(in the rows, 128 means zero)
Each row of numbers belongs to one of the nodes below and depends on some of the facts about them. Some rows are named. Which node is each other row?

Named rows:
<700>: [127 135 140 153 136 121 128 164 143 131 128 132 131 132 126 133 116 142
 132 120 134 125 129 131 115 112 108 127 130 127 123 137 119 133 127 121
 115 126 140 126 133 123 127 127]
<799>: [127 135 125 139 130 149 125 110 127 126 129 127 140 150 132 119 116 130
 135 129 142 132 117 147 144 113 119 130 126 135 133 125 130 118 134 113
 123 116 132 120 124 143 132  83]
<45>: [128 121 118 110 128 126 116 124 115 126 131 124 117 116 130 123 143 123
 122 136 118 129 134 112 125 164 141 131 124 126 132 122 136 118 130 131
 130 134 125 124 129 126 134 143]
<262>: [129 119 113 109 125 126 117 122 116 124 131 126 121 115 127 125 143 124
 122 138 120 128 133 115 125 166 139 131 125 125 135 120 136 116 129 133
 129 135 123 124 131 125 132 140]
<466>: [129 122 121 118 111 127 147 111 130 130 121 126 114 133 123 133 132 111
 121 126 123 129 129 130 137  96 145 127 130 126 132 128 128 142 120 152
 144 130 114 144 121 126 118 132]
<376>: [130 131 122 101 130 129 116 124 116 125 135 133 143 114 136 114 121 132
 130 126 120 135 133 125 119 133 122 127 124 128 131 126 136 128 123 120
 106 131 125 114 142 125 142 124]
<618>: [123 138 116 123 121 141 124  87 134 126 131 130 129 137 155 118 113 121
 130 117 136 136 111 142 134  91 108 124 126 135 129 114 131 129 130 120
 112 111 131 112 128 133 135  94]
<1161>: [122 132 119 135 113 110 123 138 146 135 126 129  96 123 157 130 128 120
 111 110 133 131 131 120 100  87  92 120 129 127 131 123 124 136 124 135
 102 120 143 121 132 115 132 140]
<358>: [125 134 135 150 138 117 129 149 148 129 129 131 129 127 129 139 116 140
 131 119 128 122 126 129 115 120 112 129 129 125 122 131 121 139 127 127
 122 126 138 124 132 120 126 137]
<106>: [129 124 130 119 111 129 147 107 127 132 122 124 113 132 128 131 136 112
 122 123 123 130 129 128 136 100 144 123 130 130 128 130 128 145 122 150
 139 128 115 142 120 129 119 134]
<155>: [136 150 143 167 112 149 164 157 120  75 108 137 239  82 131 138 167 117
 115 119 182 125 172 133 128 178  42 106 131 123 107 125 121 147 156   7
 116 114 141 129 119 118  97 168]
<907>: [133 117 101 120 115 138 117 159 111 118 128 130 142 126 100 115 146 127
 117 148 134 126 146 135 126 158 130 145 123 125 162 134 142 102 125 116
 120 141 115 125 142 131 131  96]
<334>: [129 127 122 106 138 127 117 118 120 123 136 131 143 108 129 124 126 135
 134 131 113 129 128 119 127 156 139 132 124 125 126 124 135 127 125 126
 126 134 122 117 137 125 135 137]
<941>: [128 124 128 158 126 119 128 174 139 136 123 126 112 138 123 133 132 132
 121 133 139 122 134 126 117 120 111 127 130 124 130 134 118 121 132 126
 130 131 148 134 122 126 127 134]
<956>: [131 128 121 109 135 129 118 132 115 124 134 132 148 115 122 119 124 138
 133 135 119 129 131 126 127 151 132 133 124 126 132 129 136 122 125 119
 120 135 123 119 141 127 136 125]
<1027>: [129 127 124 155 121 121 127 184 135 134 121 130 117 141 119 127 129 131
 118 133 148 125 137 134 113 104 100 128 131 126 139 138 119 114 130 116
 116 130 146 135 129 126 127 117]
<472>: [129 127 121 108 140 126 118 120 120 123 136 130 145 111 125 126 124 136
 134 132 115 127 127 121 127 156 142 134 125 125 128 125 136 127 125 125
 129 133 120 119 139 125 134 137]
<141>: [132 119 115 108 127 125 118 139 110 130 128 127 125 121 123 121 135 127
 128 145 127 129 134 118 128 154 133 127 127 124 131 122 130 108 130 118
 134 135 135 130 128 129 135 140]

How the nodes are related:
<1013> {truklek=traplo, sotrebro=<749>, <1085>}
<1015> {truklek=kipo, sotrebro=<645>}
<1016> {truklek=klina, sotrebro=<155>}
<1027> {truklek=klina}
<1032> {truklek=kipo}
<1035> {truklek=klina, sotrebro=<645>}
<106> {truklek=traplo, sotrebro=<116>}
<1072> {truklek=kipo, sotrebro=<1167>}
<1075> {truklek=klina, sotrebro=<728>, <651>}
<107> {truklek=kipo, sotrebro=<565>, <1167>}
<1085> {truklek=kipo, sotrebro=<1182>}
<1088> {truklek=klina, sotrebro=<206>, <950>}
<1118> {truklek=kipo, sotrebro=<645>, <956>}
<1122> {truklek=traplo, sotrebro=<316>}
<1140> {truklek=klina, sotrebro=<913>, <1179>}
<1161> {truklek=klina, sotrebro=<618>}
<1167> {truklek=traplo, sotrebro=<645>, <1182>}
<116> {truklek=klina}
<1173> {truklek=kipo, sotrebro=<1182>, <1032>}
<1175> {truklek=traplo, sotrebro=<645>, <913>}
<1179> {truklek=klina, sotrebro=<1085>}
<1182> {truklek=klina, sotrebro=<645>}
<1205> {truklek=klina, sotrebro=<1182>, <565>}
<1216> {truklek=kipo, sotrebro=<1140>}
<1242> {truklek=zoto}
<134> {truklek=zoto, sotrebro=<645>}
<141> {truklek=kipo, sotrebro=<1182>}
<144> {truklek=kipo, sotrebro=<944>}
<150> {truklek=klina, sotrebro=<876>}
<154> {truklek=kipo, sotrebro=<645>, <648>}
<155> {truklek=klina}
<170> {truklek=zoto, sotrebro=<645>}
<173> {truklek=klina}
<177> {truklek=traplo, sotrebro=<6>}
<193> {truklek=kipo, sotrebro=<316>}
<206> {truklek=traplo}
<224> {truklek=zoto}
<22> {truklek=traplo, sotrebro=<170>}
<237> {truklek=zoto, sotrebro=<651>}
<262> {truklek=kipo, sotrebro=<799>, <1032>, <1167>}
<269> {truklek=traplo, sotrebro=<376>}
<286> {truklek=zoto, sotrebro=<1085>}
<304> {truklek=zoto, sotrebro=<749>, <1167>}
<312> {truklek=zoto, sotrebro=<1015>, <1167>}
<316> {truklek=kipo, sotrebro=<565>}
<31> {truklek=klina, sotrebro=<316>}
<324> {truklek=traplo, sotrebro=<565>, <1167>}
<334> {truklek=kipo, sotrebro=<1167>}
<335> {truklek=klina, sotrebro=<72>, <907>}
<358> {truklek=klina, sotrebro=<116>}
<372> {truklek=klina, sotrebro=<1182>, <565>}
<373> {truklek=traplo, sotrebro=<193>}
<376> {truklek=kipo, sotrebro=<645>, <618>}
<38> {truklek=traplo, sotrebro=<944>}
<400> {truklek=kipo, sotrebro=<645>}
<413> {truklek=kipo, sotrebro=<237>}
<417> {truklek=klina, sotrebro=<1167>}
<441> {truklek=kipo, sotrebro=<565>, <193>}
<45> {truklek=kipo, sotrebro=<324>, <799>}
<462> {truklek=kipo, sotrebro=<170>, <1167>}
<466> {truklek=traplo, sotrebro=<991>}
<472> {truklek=kipo, sotrebro=<645>, <1182>}
<473> {truklek=klina, sotrebro=<141>, <1167>}
<500> {truklek=kipo, sotrebro=<1179>}
<530> {truklek=klina, sotrebro=<72>}
<547> {truklek=kipo, sotrebro=<1015>, <645>}
<555> {truklek=zoto, sotrebro=<749>, <170>}
<565> {truklek=zoto}
<596> {truklek=kipo, sotrebro=<1182>}
<612> {truklek=traplo}
<618> {truklek=zoto, sotrebro=<1072>}
<645> {truklek=zoto}
<648> {truklek=klina}
<651> {truklek=klina, sotrebro=<1182>}
<697> {truklek=traplo, sotrebro=<107>}
<6> {truklek=zoto, sotrebro=<1085>, <316>}
<700> {truklek=klina}
<71> {truklek=kipo}
<721> {truklek=kipo}
<728> {truklek=klina, sotrebro=<173>}
<72> {truklek=kipo, sotrebro=<645>}
<732> {truklek=zoto, sotrebro=<645>, <72>}
<733> {truklek=kipo, sotrebro=<645>, <749>}
<749> {truklek=zoto, sotrebro=<1167>}
<753> {truklek=zoto, sotrebro=<618>}
<757> {truklek=klina, sotrebro=<1072>}
<760> {truklek=zoto, sotrebro=<1072>, <987>, <555>}
<763> {truklek=traplo, sotrebro=<1085>, <565>}
<772> {truklek=kipo, sotrebro=<372>}
<779> {truklek=kipo, sotrebro=<721>, <876>}
<77> {truklek=kipo, sotrebro=<1242>, <141>}
<795> {truklek=traplo, sotrebro=<1032>}
<797> {truklek=klina, sotrebro=<72>, <1032>}
<799> {truklek=zoto}
<827> {truklek=klina}
<841> {truklek=traplo, sotrebro=<913>, <1175>, <1167>}
<844> {truklek=kipo, sotrebro=<645>}
<873> {truklek=kipo, sotrebro=<645>, <22>, <237>}
<876> {truklek=kipo, sotrebro=<749>, <141>}
<889> {truklek=traplo, sotrebro=<645>}
<907> {truklek=kipo}
<913> {truklek=kipo}
<930> {truklek=klina, sotrebro=<206>, <941>}
<935> {truklek=traplo, sotrebro=<170>}
<941> {truklek=klina, sotrebro=<944>, <286>, <827>}
<944> {truklek=klina, sotrebro=<645>, <827>, <141>}
<950> {truklek=klina, sotrebro=<1085>}
<951> {truklek=kipo, sotrebro=<141>}
<956> {truklek=kipo, sotrebro=<645>}
<964> {truklek=kipo, sotrebro=<873>}
<965> {truklek=traplo, sotrebro=<376>}
<968> {truklek=traplo, sotrebro=<645>, <1027>, <991>}
<987> {truklek=traplo, sotrebro=<565>}
<991> {truklek=traplo, sotrebro=<645>, <944>}
<993> {truklek=klina, sotrebro=<324>}

Which node is each row?
No name comes twice in this set of rows, the named rows included.
[131 118 107 112 121 129 117 135 115 121 130 128 130 119 116 121 144 125
 121 141 127 128 138 124 125 159 132 137 124 124 146 126 137 110 128 124
 128 137 121 125 135 126 132 121]  <72>
[130 124 118 105 120 126 115 129 111 128 130 126 119 118 134 115 140 122
 120 134 126 134 136 116 121 141 126 125 125 129 135 124 135 115 128 127
 115 133 129 121 133 126 138 135]  <1072>
[122 129 152 163 131 122 126 152 140 138 126 119  94 136 139 134 143 132
 117 119 127 124 131 112 114 137 121 123 128 132 120 134 122 137 135 150
 125 126 142 127 119 128 130 150]  <31>
[127 133 118 135 128 145 125 108 129 124 128 129 139 148 130 121 114 128
 135 131 143 130 116 150 143 110 118 132 127 133 134 122 129 115 133 112
 128 117 132 121 126 141 131  82]  <645>
[133 116 101  97 129 113 119 131 112 133 127 129 123 115 130 127 121 125
 133 151 123 130 126 113 131 145 130 122 128 116 119 109 125 111 130 108
 149 134 146 133 122 124 135 162]  <779>
[132 147 134 163 113 142 163 130 131  71 111 137 234  70 140 151 170 112
 115 115 169 120 164 127 127 187  51 108 130 120 101 112 124 157 154  21
 127 111 136 125 116 111  93 188]  <1016>
[127 123 133 118 133 130 115 120 112 131 132 119 114 119 134 122 150 127
 122 133 115 130 133 106 127 174 145 127 124 131 125 124 136 123 133 144
 127 133 127 122 127 131 137 149]  <441>
[130 125 106 133 119 138 126 120 120 133 120 126 119 153 130 121 119 119
 132 147 153 131 114 143 148 105 114 124 130 128 130 114 120  98 140 101
 144 118 149 136 110 142 130 103]  <1242>
[133 121 125 117 126 134 117 150 104 129 128 125 128 129 117 113 142 128
 123 145 132 131 140 121 128 153 132 129 125 130 138 130 133 107 132 120
 123 138 131 127 131 134 139 124]  <913>
[121 138 111 117 119 137 123  70 140 124 132 129 121 130 165 123 111 117
 128 112 130 136 108 141 131  88 108 123 125 135 127 108 134 135 127 123
 112 108 130 109 129 129 134 102]  <753>
[126 134 152 147 138 110 128 158 146 132 128 137 122 133 123 135 117 140
 137 118 142 122 131 137 114 122 120 127 136 132 126 147 118 120 128 121
 114 123 132 131 135 124 125 127]  <651>
[130 126 131 159 125 121 127 186 133 138 121 128 116 143 118 127 130 134
 122 136 145 125 138 131 117 114 104 126 131 125 133 137 117 116 132 119
 123 131 149 136 124 129 127 124]  <827>
[124 134 128 128 132 136 126  88 136 122 130 132 132 141 133 130 117 126
 139 127 144 128 111 150 143 123 132 131 131 137 131 126 128 110 134 116
 130 112 123 124 127 138 127  94]  <237>

Now the same nodes, written a new way:
Some nodes and their rows:
<262>: [116  89 108  78  81 146 139 142 131 131 181 118 130 110 114 125 123 146
 101 133 155 106  97 144 107 133  68 135 144 120 110 162 132 152]
<799>: [164 167 108 134 218 129 139 120 125  69 195 161 145 143  87 114 199 128
 111 133  57  93 146  94 109 120 193 141  79 150 132  80 123 125]
<237>: [164 139 120 150 221 146 126 132 121 109 186 155 120 163  73 120 207 134
  89 120  69 125 148  94  82  99 196 156 102 141 130  95 141 108]
<1015>: [104  84 115 107 102 157 158 136 126 141 139 142 142 131 145 128 112 142
  94 121 135  57 132 139 133 151  95 134 126 128 121 159  77 166]
<77>: [109  78 104  97  95 171 114 119 132 144 167 121 147 115 110 116 131 139
 107 146 147 103  96 137  84 143  91 139 169 119  97 131 126 128]
<286>: [141 156  94 162 175 134 147 144 111 120 182 153 117 125  89 108 199 108
 112  97 110  88 162  79  92 109 208 122 113 155 174  92 119  94]
<1173>: [109  76 134 116  94 161 104 120 147 148 170 124 120 141 116 137 140 134
 110 157 158  82  83 126  90 138  64 133 177 109 114 147 112 142]
<22>: [ 95 151 155 161 106 105  74 121 141 137 106 109 110 129 187 167 139 134
  99 181 139 169 118 189 133  78 204 114  97 130 118  92 127 160]
<749>: [179 168  98 119 199  92 151 155  90  89 210 151  96 101 101 128 180 165
  78  60  64 163 162 121  97  81 137 144  81 160 155 102 143 116]
<155>: [121 160 152 139 159  94 136  99 120 100  94 115 127 118 128  90  98 107
 190 116 111 128 157 111 154 166  92 133 108 107 127 133 174 110]
<441>: [109 106  80  99  68 154 116 133 152 157 149 136 140 143 117 142 141 118
 102 127 125  93  85 148 118 138 105 126 178 110  96 158 135 146]
<1088>: [123 146 148 146 147 103 138 118 111 134  82 112 112 118 118  93  96 111
 175  87 125 155 162 109 143 152 100 136 129 108 135 144 180  92]
<1027>: [126 162 150 142 159  94 137  99 119 100  93 118 127 120 127  90  98 110
 190 114 107 129 158 109 158 168  97 133 107 110 128 134 170 108]
<968>: [139 141 152 144 111 119 112 138 140 126  78 128 146 132 184 180 111 140
 124 174 157 169 118 150 165  88 192 102 113 160 143  93  66 146]
<1175>: [136 138 158 152 112 113 122 145 138 121  78 130 142 133 189 179 108 140
 125 174 159 161 122 148 172  86 191 102 104 161 147  99  60 157]
<400>: [102  85 116 106 100 161 153 131 130 141 142 141 140 131 142 127 117 134
  94 122 141  59 130 137 127 153  96 134 132 128 119 155  84 162]
<1161>: [138 139 160 130 150 119 151 122 118 142  81 103 110 131  94  93 106 116
 169  98 132 167 151 109 147 161 116 141 113 112 135 163 189 104]
<965>: [141 135 154 139 106 126 106 141 149 135  92 113 142 134 156 173 127 137
 128 198 170 190  96 149 149  86 201 104 115 159 135 100 103 147]

Name these rows:
No name comes twice in this set of rows, the named rows included.
[134 134 144 152 105 120  98 147 150 127  94 125 149 139 163 179 118 135
 131 197 158 189 104 146 151  67 195 106 145 143 124  97 100 134]  <373>
[140 160 115 163 232 122 142 130  97 109 165 174 106 151 127 124 194 139
  61  75  36  76 194 127 113 114 197 155  51 144 144  95 107 137]  <170>
[142 139 191 186 175  95 124 110 116 138  54 134  72 153 160 125  92 124
 168  63 111 128 171  96 159 156  47 133 132 108 168 139 107 100]  <1182>
[152 137 135 136 113 133 110 129 129 135  61 131 162 113 187 176 104 146
 127 160 152 194 119 150 156 101 202 101 114 182 147  71  54 131]  <991>
[112  79 137 120  92 158  96 116 150 153 164 126 112 140 121 138 144 132
 110 151 159  86  82 126  89 140  59 130 179 105 122 143 107 137]  <596>
[103 107  60 109  58 150 115 151 159 160 141 155 155 168 120 155 135 109
 108 126 109  91  85 143 130 117 109 122 218  96  84 164 135 137]  <316>
[130 124  76  68  52 124 128 140 141 147 163 130 119 114 128 151 135 139
  88  87 124 120  77 172 129 139  70 118 155 126 117 168 135 157]  <107>
[151 157 144 119 139  68 151 138  97 120  98 107  86  94 130 112  84 141
 163  54 117 198 160 127 154 136  49 133 115 119 150 162 183 102]  <417>
[118  86  87  77  86 182 123 116 129 154 152 122 160 105 104 114 125 135
 111 132 151 116  99 140  88 155 110 132 167 137 105 129 122 121]  <144>
[131 152 142 140 146 100 137 120 113 136  81 113 105 121 118 101  98 114
 170  80 111 168 155 120 147 152  98 135 127 108 134 151 184  97]  <993>
[144 151 124 130 148 127 130 104 101 147  70 109 136  95 112  88  93 118
 184  71 120 194 160 109 124 168 109 132 136 134 138 115 168  61]  <941>
[103  88 107  96  83 163 121 125 142 148 164 123 138 127 113 124 139 128
 104 144 148  88  96 145 100 147 100 131 157 114 104 150 129 148]  <772>
[ 96 100 105  83  77 131 126 134 125 136 183 115 112 100 128 125 133 148
  82 117 139 103 107 170 102 134  73 136 132 115 108 160 146 161]  <462>
[ 92  85 106  97  78 166 134 129 138 148 169 120 138 117 111 112 131 123
 110 145 166  76 103 136  97 146 106 131 153 117 110 153 130 144]  <500>
[ 90  62  81 121  84 166 136 167 143 147 161 146 165 166 105 136 116 121
 116 164 136  88 108 120 110  97 104 141 219  88  74 164 132 126]  <193>

